Below is a small trained network, with its code and all its weights. Each question gives an input and a class and asks what happens when units are switched off, that is, made to give their printed mean instead of their output.

import numpy as np


def w(rows, s, z=0):
    codes = np.array(rows[::2]) - 128.0
    scale = np.full(codes.shape[1], s)
    scale[-1] = z or s
    return codes * scale


def f(y):
    return y / 2 * (1 + np.tanh(0.7978845608 * (y + 0.044715 * y**3)))


def log_softmax(a):
    a = a - a.max(-1, keepdims=True)
    return a - np.log(np.exp(a).sum(-1, keepdims=True))


def net(x, mask):
    res = np.array(x, float).reshape(1, 5) / 4 @ E
    y = f(res @ A[0][:, :-1].T + A[0][:, -1])
    res = res + np.where(mask, y, B[0][:, -1]) @ B[0][:, :-1]
    return log_softmax(res[-1] @ U[:, :-1].T + U[:, -1])


A, B = {}, {}
E = w([
[99,124,131,135,163,171,134,129,94,170,159,125],'x0',
[214,178,124,172,93,164,46,127,55,74,58,127],'x1',
[64,109,76,81,215,178,178,135,138,93,161,97],'x2',
[120,221,198,120,197,177,133,172,109,121,145,59],'x3',
[117,185,111,47,136,112,133,7,140,204,110,56],'x4',
],0.011)
A[0] = w([
[114,139,130,87,119,83,155,34,205,117,139,87,232],'n1',
[46,121,146,115,227,200,211,178,117,158,200,104,184],'n2',
[128,141,125,144,124,182,101,97,98,168,166,111,211],'n3',
[132,106,153,140,81,99,118,93,104,171,123,144,224],'n4',
[166,120,119,152,59,97,94,117,89,160,84,176,156],'n5',
[137,173,211,152,91,77,131,170,165,155,161,154,154],'n6',
[115,160,95,69,114,56,160,45,229,164,110,82,165],'n7',
[122,163,75,123,128,175,103,66,75,144,137,149,218],'n8',
[80,2,130,153,132,117,170,163,146,151,184,174,252],'n9',
[97,40,106,122,141,111,175,156,222,107,169,169,66],'n10',
[164,235,214,149,121,139,71,117,114,133,123,103,186],'n11',
],0.011,0.0024)
B[0] = w([
[136,126,36,117,121,154,130,159,121,96,109,191,214],'n1',
[211,131,134,143,108,151,12,76,167,80,165,173,253],'n2',
[91,147,123,126,126,139,107,178,88,107,146,54,157],'n3',
[148,150,51,103,152,188,81,166,114,59,164,149,174],'n4',
[196,160,168,114,160,169,55,103,131,145,167,124,209],'n5',
[155,116,186,145,132,129,124,114,89,113,82,94,173],'n6',
[82,121,49,137,149,142,158,109,180,148,175,204,239],'n7',
[200,123,199,143,124,106,147,170,129,131,97,194,171],'n8',
[100,146,55,104,145,112,191,93,194,148,106,212,230],'n9',
[57,106,114,150,127,89,225,138,125,161,98,106,214],'n10',
[167,125,112,90,143,128,170,161,72,195,75,175,216],'n11',
],0.012,0.019)
U = w([
[172,150,255,120,124,146,90,135,78,136,121,114,147],'0',
[92,140,43,85,147,144,231,156,144,183,138,193,197],'1',
[64,116,152,112,99,116,156,128,118,126,202,50,5],'2',
[160,121,151,147,129,173,50,61,209,71,220,188,228],'3',
[64,87,207,153,109,64,220,123,157,131,125,96,13],'4',
],0.0083,0.0021)

Each question gives the input, the list of numbers given to net, and the class t.
The units are the neurons (one row each of A and B). Each row of codes is followed by its name. A weight is (code - 128) times the scale printed after its matrix; where a second scale follows, it is the last column's (A, B and U).
mask holds one flag per neuron, in row order. A switched-off neuron (its flag False) gives its mean, the last column of its row in B, instead of its output. The means were averaged over made-up inputs and are rounded, as every weight is.
A unit's drop is (log p(t) with every unit on - log p(t) with that unit switched off) / (log p(t) with every unit on - log p(t) with every unit switched off).
The circuit of an input: a set's keep is (log p(t) with only the set's units on - log p(t) with every unit switched off) / (log p(t) with every unit on - log p(t) with every unit switched off). Starting from all 11 units, units are removed one at a time, each time the one whose removal leaves the highest keep (on an exact tie, the one counted first), for as long as the keep stays at least 0.8.
units of the circuit, in order: the units of the circuit, biggest drop first
most important unit: the unit with the biggest drop
top k neurons: the k neurons with the biggest drops, biggest first
drop of u: that unit's drop, to one decimal
input [6,-4,2,1,1], class 3: units of the circuit, in order : (n2)
input [-7,5,8,8,1], class 0: units of the circuit, in order : (n7 n9)
input [-2,-8,-1,3,-3], class 3: top 4 neurons : (n2 n11 n7 n6)
input [2,1,-3,1,-3], class 0: top 3 neurons : (n7 n2 n9)
input [2,-8,-4,4,7], class 3: top 3 neurons : (n2 n10 n9)
input [-5,-1,0,2,-7], class 4: top 2 neurons : (n7 n1)
input [-2,6,8,0,0], class 3: top 4 neurons : (n11 n10 n6 n3)
input [6,4,6,-3,-6], class 3: top 3 neurons : (n11 n2 n7)
input [-6,3,1,0,-4], class 0: units of the circuit, in order : (n7 n9)
input [3,-2,-3,2,-3], class 3: top 2 neurons : (n10 n11)
input [-5,-7,6,3,4], class 3: top 2 neurons : (n2 n11)
input [-4,7,0,7,-7], class 0: drop of n9 : 0.1
input [-3,-7,5,4,-7], class 3: drop of n2 : 5.4
input [-3,2,-6,5,-8], class 0: drop of n5 : 0.0
input [4,-4,-4,2,-4], class 3: most important unit : n11
